Below is a small trained network, with its code and all its weights. Each question gives an input and a target symbol and asks what happens when units are switched off, that is, made to give their printed mean instead of their output.

import numpy as np


def w(rows, s, z=0):
    codes = np.array(rows[::2]) - 128.0
    scale = np.full(codes.shape[1], s)
    scale[-1] = z or s
    return codes * scale


def f(y):
    return np.maximum(y, 0)


def softmax(a):
    e = np.exp(a - a.max(-1, keepdims=True))
    return e / e.sum(-1, keepdims=True)


def log_softmax(a):
    a = a - a.max(-1, keepdims=True)
    return a - np.log(np.exp(a).sum(-1, keepdims=True))


def net(x, mask):
    ids = ['ΠΩαβγζηθμξτφ'.index(c) for c in x.split()]
    T = len(ids)
    res = E[ids] + P[:T]
    u = 0
    for l in range(2):
        r = res
        for j in range(2):
            rows = slice(3 * j, 3 * j + 3)
            q, k, v = (r @ M[l][rows].T for M in (Q, K, V))
            z = softmax(np.where(np.tri(T) > 0, q @ k.T / 3**0.5, -1e9)) @ v
            o = O[l][rows]
            res = res + np.where(mask[u + j], z, o[:, -1]) @ o[:, :-1]
        u += 2
        y = f(res @ A[l][:, :-1].T + A[l][:, -1])
        res = res + np.where(mask[u : u + 8], y, B[l][:, -1]) @ B[l][:, :-1]
        u += 8
    return log_softmax(res[-1] @ U[:, :-1].T + U[:, -1])


Q, K, V, O, A, B = {}, {}, {}, {}, {}, {}
E = w([
[68,114,124,211,137],'Π',
[44,43,142,173,94],'Ω',
[201,118,118,149,85],'α',
[197,136,103,63,122],'β',
[148,102,120,69,38],'γ',
[123,232,112,158,185],'ζ',
[170,198,150,81,157],'η',
[128,136,121,64,216],'θ',
[136,93,95,146,3],'μ',
[86,57,109,72,145],'ξ',
[131,218,147,211,75],'τ',
[200,185,154,165,122],'φ',
],0.0059)
P = w([
[160,73,122,166,162],'0',
[104,142,199,81,81],'1',
[129,124,67,122,124],'2',
[56,154,183,68,32],'3',
[130,147,3,117,87],'4',
[75,169,209,70,53],'5',
],0.0053)
Q[0] = w([
[94,151,121,132,109],'0.h0',
[121,137,182,133,126],'0.h0',
[101,152,157,122,126],'0.h0',
[27,103,111,157,216],'0.h1',
[217,200,125,98,210],'0.h1',
[109,57,87,2,143],'0.h1',
],0.039)
K[0] = w([
[138,89,135,101,159],'0.h0',
[80,125,116,137,153],'0.h0',
[94,100,132,101,160],'0.h0',
[9,107,187,189,236],'0.h1',
[195,226,138,94,232],'0.h1',
[114,55,119,2,160],'0.h1',
],0.032)
V[0] = w([
[96,129,36,124,148],'0.h0',
[109,45,255,157,199],'0.h0',
[151,93,236,121,113],'0.h0',
[180,112,143,139,249],'0.h1',
[160,93,203,163,162],'0.h1',
[171,127,195,134,201],'0.h1',
],0.0069)
O[0] = w([
[105,154,32,104,136,149],'0.h0',
[125,34,155,253,184,172],'0.h0',
[180,51,231,161,130,149],'0.h0',
[236,29,119,143,108,9],'0.h1',
[144,63,176,171,68,61],'0.h1',
[207,87,168,157,82,44],'0.h1',
],0.005,0.0015)
A[0] = w([
[169,161,56,192,108,193],'0.n0',
[100,98,94,145,101,173],'0.n1',
[170,53,61,176,156,142],'0.n2',
[157,87,147,201,118,2],'0.n3',
[136,61,82,119,54,160],'0.n4',
[157,150,184,107,118,166],'0.n5',
[90,92,75,167,252,124],'0.n6',
[117,167,176,147,110,173],'0.n7',
],0.014,0.0028)
B[0] = w([
[229,151,204,146,135,221],'0.n0',
[113,163,162,105,91,232],'0.n1',
[176,26,115,156,155,245],'0.n2',
[6,52,144,123,173,158],'0.n3',
[168,81,162,121,64,229],'0.n4',
[87,97,140,93,173,202],'0.n5',
[135,149,4,220,90,250],'0.n6',
[132,110,187,161,162,230],'0.n7',
],0.017,0.0025)
Q[1] = w([
[67,178,7,177,166],'1.h0',
[247,216,46,96,61],'1.h0',
[190,152,106,138,132],'1.h0',
[45,65,144,124,175],'1.h1',
[119,86,225,69,143],'1.h1',
[73,108,145,118,96],'1.h1',
],0.017)
K[1] = w([
[41,148,42,192,100],'1.h0',
[143,253,109,67,138],'1.h0',
[123,160,117,99,154],'1.h0',
[115,41,137,145,143],'1.h1',
[117,77,137,60,149],'1.h1',
[85,100,109,139,118],'1.h1',
],0.019)
V[1] = w([
[42,113,182,169,8],'1.h0',
[148,148,205,241,149],'1.h0',
[193,145,102,152,26],'1.h0',
[103,169,101,181,165],'1.h1',
[88,106,152,42,104],'1.h1',
[39,169,129,132,117],'1.h1',
],0.017)
O[1] = w([
[118,171,247,226,96,122],'1.h0',
[80,151,160,156,243,188],'1.h0',
[85,48,170,152,100,217],'1.h0',
[138,113,134,176,187,106],'1.h1',
[59,153,119,100,83,39],'1.h1',
[70,146,121,183,169,4],'1.h1',
],0.015,0.022)
A[1] = w([
[175,57,48,195,141,67],'1.n0',
[194,187,207,78,69,68],'1.n1',
[220,191,184,102,119,246],'1.n2',
[163,114,26,193,9,112],'1.n3',
[172,99,49,129,134,115],'1.n4',
[200,112,57,214,67,5],'1.n5',
[188,138,2,110,63,28],'1.n6',
[147,188,6,111,160,56],'1.n7',
],0.0098,0.0027)
B[1] = w([
[116,199,60,178,72,252],'1.n0',
[109,191,83,160,51,219],'1.n1',
[131,70,69,126,167,210],'1.n2',
[140,122,46,90,235,181],'1.n3',
[121,152,153,66,212,207],'1.n4',
[29,93,200,110,128,190],'1.n5',
[82,128,247,113,96,188],'1.n6',
[216,168,137,220,102,159],'1.n7',
],0.015,0.024)
U = w([
[209,2,115,130,62,248],'Π',
[85,179,173,132,45,79],'Ω',
[211,197,197,117,122,182],'α',
[57,239,148,107,178,127],'β',
[100,98,175,37,110,121],'γ',
[186,201,49,149,153,58],'ζ',
[31,48,76,114,159,166],'η',
[67,69,232,155,119,3],'θ',
[130,170,128,216,138,128],'μ',
[115,192,23,75,86,125],'ξ',
[199,93,63,49,180,121],'τ',
[155,67,186,157,207,67],'φ',
],0.0036,0.0044)

Each question gives the input, a string of symbols that net reads in full, and the target symbol t.
The units are the heads (3 rows each of Q, K, V and O) and the neurons (one row each of A and B). Each row of codes is followed by its name. A weight is (code - 128) times the scale printed after its matrix; where a second scale follows, it is the last column's (O, A, B and U).
mask holds one flag per unit, layer by layer, with each layer's heads first. A switched-off unit (its flag False) gives its mean, the last column of its rows in O or B, instead of its output. The means were averaged over made-up inputs and are rounded, as every weight is.
A unit's drop is (log p(t) with every unit on - log p(t) with that unit switched off) / (log p(t) with every unit on - log p(t) with every unit switched off).
The circuit of an input: a set's keep is (log p(t) with only the set's units on - log p(t) with every unit switched off) / (log p(t) with every unit on - log p(t) with every unit switched off). Starting from the 12 units with the biggest drops (on a tie, the unit counted first), units are removed one at a time, each time the one whose removal leaves the highest keep (on an exact tie, the one counted first), for as long as the keep stays at least 0.8.
units of the circuit, in order: the units of the circuit, biggest drop first
unit that matters most: the unit with the biggest drop
top k neurons: the k neurons with the biggest drops, biggest first
top k neurons in layer l: the k neurons of layer l with the biggest drops, biggest first
which heads matter: for each layer, one digit per head in row order, 1 if its drop is at least 0.15 and else 0, layers parted by /
input β β ξ ξ Ω β, target γ: top neuron in layer 1 -> [1.n6]
input θ ξ γ ξ, target τ: top 3 neurons -> [0.n6; 0.n2; 1.n4]
input β Π Π β η γ, target γ: top 4 neurons -> [0.n2; 1.n6; 1.n0; 0.n1]
input ξ ξ Ω ξ Π, target μ: units of the circuit, in order -> [1.h1; 0.n6]
input θ Π Π, target μ: top 2 neurons -> [1.n0; 0.n6]
input α η ξ η, target ξ: top 2 neurons -> [0.n3; 1.n1]
input ζ ξ τ, target φ: units of the circuit, in order -> [1.h0; 0.n0; 1.n1]
input ξ φ τ η, target Π: which heads matter -> 01 / 01
input ξ φ ξ Ω θ, target β: top 3 neurons in layer 0 -> [0.n7; 0.n6; 0.n4]
input ξ τ ξ, target φ: top 2 neurons -> [0.n6; 1.n0]
input θ ξ Π ξ Π, target η: top 3 neurons -> [1.n5; 0.n2; 1.n2]
input θ ξ ξ θ ξ, target β: top 3 neurons in layer 1 -> [1.n6; 1.n3; 1.n5]
input η θ τ, target φ: units of the circuit, in order -> [0.n0; 1.h0; 1.n1]
input η ζ ζ θ ξ Ω, target α: unit that matters most -> 0.h1
input θ η β φ ξ θ, target τ: units of the circuit, in order -> [0.h1; 0.n2; 1.h0; 1.n1]
input α α θ ξ Ω, target θ: top 3 neurons in layer 0 -> [0.n6; 0.n2; 0.n1]
input μ ξ ξ, target η: top 2 neurons -> [1.n3; 0.n6]
input θ ξ θ θ, target τ: which heads matter -> 11 / 11
input θ ξ η θ ξ α, target τ: top 3 neurons in layer 0 -> [0.n6; 0.n2; 0.n5]
input Ω θ Π ξ, target μ: which heads matter -> 11 / 10
input γ β η φ, target Ω: unit that matters most -> 1.h1
input η μ α θ φ, target τ: which heads matter -> 00 / 10
input Π Π ξ γ θ η, target φ: top 3 neurons -> [0.n6; 0.n3; 0.n2]
input Π ξ Π, target η: which heads matter -> 01 / 10
input ξ ξ γ Π ξ, target ξ: top 3 neurons -> [1.n3; 0.n6; 1.n1]
input β ξ ξ ξ α, target Π: which heads matter -> 00 / 10
input β ξ η Ω, target γ: top 2 neurons -> [0.n2; 1.n0]
